Rows, each with roughly how far along a hidden order it lies (0 to 12):
[  8   3   1  64  -5   4  -1   9  -1  -4  -2   2   7   8   6  -3  -1  -9
   1 -18  -7 -15  -5  10  45 -18   1  -6  65   0   0   1   1  -1   1  -1
  -2   6  -2   0   2  95  -3   4   0  -4  -1   3 -17  -7   5  -7  39  -2
  11  -5   1  -2   1  21  11   3  -2   2  -1]
12
[ 22  -8  -5   8   9 -21  -1  15   0   4   8   0  -5   4   2  10   2   0
  -1 -23   4   8   7  33   0   2   0 -23  77   1   0  -2   3  -2   1  -4
   1  62   3  11  -1  26   5  -2  -4   0   3   5 -12   9  -7   5  56   2
  -4   8   0 -14  -9   3   0   0  -1  -1 -25]
11
[  6 104   3  -2  -5  -3  -5   0  10  -6 -17  -3   6   3   1  -4  -5   3
  18  -1  -7  -5  -3   8   2  -4  -3  88  80   0  73  -7  24  15 -12   1
  -5   6  -3  27   0   2  -5  -2   4  -4  -3  -5 -23  -9   7  -4  -1  10
   3  24  24   1   3  -1 -16   2   0   4  -1]
6
[ -7 -10   6   1  10   0   3 -53  30   7   9   2  -6   9   0  16   1   1
  -1   1  10  13  11  -2  -3   7   2  12  75   2  -2  -3  12  -5  -2  -7
   5  -7   6  12  -1  -6  59  -5 -20   8  55  -2 -10  21 -15   0   2   5
  -6  17 -18  54  -5  -1  -5   5   2  -3  -3]
3
[ -2  -8  -5   2   0  82  59   3  -1  11   5  23  -6   1   1  14   3  -6
  59  -3   2  32   9  -5   6   7   0  13  72   0 -33  -4   7  -3  -2  -6
  -9  -1   4  13   2 -11   5  -7   0  -3   2   1 -11  -7  46  34  -1  53
  -5   4  -2  -4  -2   2  -1  -1   2   1   2]
9
[ -7  -3  -1  -7  13  32  -2  -1   1  10   3  -2  25  24   3   2   1   8
  -6   5   7  28 101  -3  -1   4  -1  11 106   5   0   0  -3  -2  22   1
   6  -3   2   5  30  -3   6   5   0  16   3   0 -12   7 -12   0   0  -3
  -7   9   3   6  -2  30  -3  -4  59  -1   0]
0
[  7  86  -1   1  -3 -28   0   2  20  -3 -11   2   0  -3   1   4   3   3
  25  -4 -10  -1 -10   5  -1  -5  -5  52  72  -2 107   5  17  14  -4  -4
  -5   6  -2  45   2   6  -4   7   0  -3   2  -7 -25  -7   2  -7  -7  16
   3  17  55  -2   1   5 -13   1   0  -5   2]
6
[  8 -11 -11   3  12   0   6   5   0   1  10  32 -13 -33   0 100   5 -16
  -1  -1  14  16   9  -9  -4   9   0  21  72   3   5  -5  10  -3   1 -19
   5  -4   6  56   7  -9  13 127   1   5   7  43 -11  25  -3   4  -1   6
 -17  15  -3  -5 -14   2  -3 -10   6  38  -1]
10
[ 10  14   7  -4 -12 -44  -6  55  28  -9 -12  -1  14  -3  -2 -21  -4  13
  -2   0 -19 -16  -9  10   8  -6   1 -24  77  -3 -28   3 -12   6  -1   5
  -7   7  -3 127   4  10  -2  -3  13  -9  -3 -31 -18 -26  15  -6  -1  -8
  10 -24 -12  22   8  -3   8  74   0   5  -3]
4
[  8   6   2   0 -13  26  17   1   2  -1  -5  54   6 -18  -1  24   0  -4
  55  -3 -10   9   6   5   4  -7   0   0  74  -3   1   5  -6   4  -3  -1
  -6   8  -2  -9   6   6  -7  13  23 -14  -2   2 -17 -13  94  -1  -3  33
   3 -12   0   1   6   4   3   4   0  17   2]
10
[ -7  93   5  -7  -1 -16  -1  -8   8   3 -21 -10   3   5  -2  -1 -10  -2
  16   7  10  -4  -7   6   6   1  -2 112  80   2  54 -12  35  13   6   9
   5  -6   2  18  -3  -2   2  13   3  -1  -4 -11 -17  -3  -4  17  10   9
  -2  36  19   5  -2  -6 -15   0  -2   5  -2]
6
[  2  -2  -2  -1  33   5   8   1   0   5   2   2  -6  11  73  15   7  -3
  -1  -8   5   4   3  -3 -24   7   6   4  76   1   0  -6   3   0   4   0
  78  -1   4   4  -3  -3   3  -1  -5 -12   1   1 -12  11  -5  10  -4   0
   0   5   1  -2  42  -1  -2  -2   1  -1   2]
7
[ 10   7  30   3  -8 -16  -4 -63  10  -6  -6   8   6  -6   2 -20  -2  -2
  -1  -4 -16  -8 -10  14   4  -8   0 -27  75  -1   4   4  -6   3  -3  -2
  -6   5  -1 -19   2   5  55  -5 -15  -7  31   2 -18 -16  11 -11  -5  -3
   7 -18  -6  52   8   3   1   9   1  14   0]
3
[  8   9   4  -7  -8  25  -2   1   0  -6  -8   4  25  -7   1 -14  -2  -5
 -16  -2 -12  55   1   7   6  -9  -1 -20  71  -2  13   4  -9  -6   5   2
  -1   7  -7 -23   2  10 -11  -3   7  -8  -4   0 -18 -21   9  -6  -5 -16
   2 -16   1   1   6  19   5   4  28   5  -1]
0
[  9  10   9  -6 -13  35  64  -4   0   8  -9  12  14  -7  -1 -19  -4  23
  56   0 -14   6  -8   7  16   6  -1 -22  73  -3 -29   3 -10   4  -5   6
 -20   6  -6 -21   2   8 -13   7  10 -11  -3  -3 -19 -52  43  81  -2  35
   6 -18   2  -2   8   1   6   7  -6   7  -1]
9
[  5  11  12 -14  -8  -8  -9  -5   1  -6 -15   4  51   6  -5 -27  -5   1
  -5   2 -12  25  79   9  -2  -9  -1 -22  73  -4  -2   6  -7   5  11  10
  -7   4  -7 -38  27   4 -16   4  17  -3 -10  -2 -18 -27  10  -3  -2 -13
   8 -19   6   5   7  37   8   6  71   6   0]
0
[-10  10   4  -2  45  21  -3  -5   3  -9  -5   5  20  -7  35 -17  31   6
   2  -9 -11  -8 -10   7  -9  -5  26 -12  82  -2   2 -25 -18   2  -4   2
   6  10  -7 -15   2   6  -8  -4  11 -27  -3   1 -17  41  15  24 -10  -4
   6 -16   8  -2  18   3   4   3 -12   3   1]
8
[ -7  80  10  -4  -4  21   0  -6   2   4 -31 -11   6  11  -4   4 -16  22
  11   7   3  -6   1   7  -8   1   0 117  81   1  25 -18  43  21   5  11
   5  -1   1  -1  -6   2   0   9   8  -2  -5  -6 -14  -7   1  16  10   3
   1  32  14   6   2  -8 -12   0  -3  10  -2]
6
[ -7  -2 -12   0   6  13  -2  -1   8  29   3  -4  -2  -3  -1  -3   0   3
   1   3  79   3   7  -3 -10   2   0   1  78  33  -2   0   7   0  74   6
   5  -6  64  -7  -6  -1   2   8  -1   7  -1   0 -11   6  -6   9   2   0
  -4  11   1   1  -4  -2   0   0  -3   4  -3]
1
[  1  -3  -4 -11   1  11   2   4   1  -1   2  -1  38  10  -1   6   1   7
 -18  -1  -4  80  54   0   1  -1   1  -1  72   1  12  -3   3   2   5  -5
  -4   1   2   5  12  -1   2  -7  -6   3   2   2 -16   3  -5  -8  -7 -12
  -6   1   2  -2  -8  46   0   2  76   1   1]
0
[  2   1   2  77  -3   3  -1  -1  -1  -5  -2  -1   5  -4  10  -2  -2  -4
   4 -13   0  -2   1   7  59 -17   1   3  77   1   4   1   0   0  -1   2
   0   3  -1  -4  -2  88  -3   6   1  -2  -3   5 -16  -3   3   1  30  -2
  13   0  -4  -1   1  19  10  -3  -4   1  -2]
12
[ -4 -10 -12  37  10   3   5   5   0   6  11  -1 -15  10  13  19  -8  -7
  -2  -2  10  23   9  -6  77 -18  32  18  73   2   4   6  34  -3   1   5
   6  -1   4  50  -1   4  13   7 -13   7   8  27 -14  18 -14  -6  -3   5
  43  14   1  -5  -4  14  -5  -8   5  -5   2]
12
[  3  -4 -14   1   4 -87  -9   1   7  33   2   4  -2  -3   1   0   1  -3
  -2  -1  68   1  -2   0  -1   1   0   2  75  25   7   2   8   1  61  -3
   1   0  70  -4  -6   1   0   3  -3   6   0   1 -14   1   5  -3  -1   0
   0  -2   0  -1   1   3   0  -3   0   6   1]
1
[ -1  -3  -5   3  -1  19  63   3   0  15   1   9  -1   5   0  11   2  13
  63  -1   3  32   8  -2  11   8  -1   7  71   1 -31  -3   1  -1  -3  -6
 -11  10   2   2   0  -2   5  -1  -6  -3   3   1 -14 -14  37  57  -3  47
  -4   3  -3  -1  -1   2  -3  -3  -1  -1   0]
9
[ -2   0  -2  -2  -5   1   4   3   1   0   3  72  -2 -37   0  61  -1   1
  17   1  -1   5  16  -1  -1   2   0  11  79   0 -16  -2   0  -3  -2  -5
   1   0   2  10   8   1   4  70  27  -9  -1   6 -14   7  47   5  -1  13
  -4  -4  -1   0  -4   0   1  -1  -1  41   0]
10
[ 35   0  -1   2   5 -57   5   1   0   3 -13  -2  -2  54  19  47  -8  -5
   0  -2   5  -3   0  -2  -7   5   0  13  72   1  13 -11  23  10   1  -1
  55  -2   0  -1 -15  -1   4   3  -2  -1   0  -1 -14   1  -5  -2  -2   1
   2   3  -3   2  75  -1   0   0  -2  27   0]
7
[ 32   3  -1   2   2  -3   2  -1   2   2 -23   0   2  66   9  50 -13 -13
  -1   1   5  -4  -2   3  -3   0   2  23  70   2   6 -22  41  21   3   1
  34   1  -3  -4 -15  -1  -1   4   1   0  -2   0 -13   0   1   4   0   2
  -2   3   2   2  69  -2  -1   1   2  32   0]
7
[  1  -2   4   0  -1  56  -2  -4  -1  -3  -3  55   1 -47   0  77   0  -6
   4   3   4  -1   0   2   0  -3  -2   9  73   1  -9   0  -4  -3   2  -3
   1  -2  -2  10  10  -1  -1 118  27  -4  -3  20 -12  -2  30   4   5   4
  -2   2   2   5  -2  -5   0  -1   0  50  -1]
10
[ -1  -2  -2  -3   4  -4  49   1  -1  10   3   2  24   5   7   5   0   4
  16   1   2   9   7  -1  31  50   0  10  73   0  -6   0  -3  -3   3  -1
 -10  -4   1   4  -1   3  -6   3  -1   1   2   4 -13 -29   3 127  -1  12
  -1   4   1   0   3  -1  -2  -1 -29   0   1]
9
[ -1  -7  -3  -8  21 -41  -1   0   1  11   4  -2  16  30   3  12   2  -2
 -15   1   3  19  92  -2  -1   3   1   1  74   4   5  -1   4   0  18  -3
   2   0   7   2  42  -1   5   1  -2  24   5   1 -14   6  -7   1  -3   0
  -2   4  -1   1   0  24  -2  -1  43   1  -1]
0
[  8  14  16  42 -15 -60  -7  -5   0  -5 -17   0  19  -9  12 -28 -16   1
   1   1 -16 -12 -12  13  97 -34  18 -30  77  -3 -12  13 -13   4   2  19
  -1   6  -7 -33   2  32 -18  16  21 -12 -15  16 -17 -32  19   1  -4  -8
  54 -20  13   6   8   6  10   7  -8   8  -1]
12
[  1   6   8  47  -5  12  -3  -2   0  -2  -7  -3   6  -5  13 -11 -12   0
   3   3   6  -3  -5   2  96 -27  17 -10  71   0  -6  12  -4   1   2  15
   1   0  -4  -1   1  23  -5  12   9  -4  -5  16 -15 -12   5   6   7  -3
  43  -5   7   4   2   9   7   3  -4   2   0]
12
[ 55   2  10  -4  18 -22  -2  -5   1   8 -10  -9   7 -12  -6 -15  -2   5
   1  11  14  -5   5  12  -5   6  -1 -16  85   3 -15   9   5  -2   7  15
  10  67   3  24  -3  -4   2  53  15  -9  -9  39  -6  -3  -3  28  26  -5
 -15   5   5   3 -36 -15   0   1  -4   3 -34]
11
[ 19  15  -4   0   3 -38   2   0   0   1 -32   2  -5  64   3  58 -17   0
  -4  -3   2   7   0   2   3   2   0  71  46   0  10 -33  63  29   0  -5
   9  -1   3  19 -15   2   2  -1  -1   4   5   0 -16   6  -5  -6  -6   3
  -3   8  -3   0  34   4  -7  -4   3  23   0]
7
[ -9  -1   3   1   5  35   4  47  33   6   2  -5  -6   0  -2   0  -2  10
  -7   8  12   3  10  -5   0   7   0   9  78   2 -30   0   7  -5   7   5
   6 -11   5 127  -5  -1  16   5   0   6   3 -24  -6   9  -8  12  13  -2
  -4  16 -18  23  -4  -7  -4  66  -1  -3  -6]
4
[  2 -21  11   1  -1 -14   0   0  16  -1  21  -5   0  -3   0  -2  16  13
   1  -2   2   1   2   1   2  -1  -3   0  69 -11  14  31 127  72   1   1
   0   1   1   5   0   0  -4   6  12   0   0  -2 -28  -1   2   4  -1   1
  -1  55  37   0  -1   0 -22   5  -2   1   0]
5
[  1  34  10  -6  -4  16  -3  -6  29   0 -18  -2   9  -3  -1 -16  10  -1
  23   5  -5  -9  -4   4   4  -2  -7   1  85  -3  75  29  62  33   3   8
  -1   0  -2  17   1   6  -4   2  10  -4  -5  -7 -14 -11   6  10   6  10
   3   8  92   4   3  -7  -2   2   2   7  -1]
6
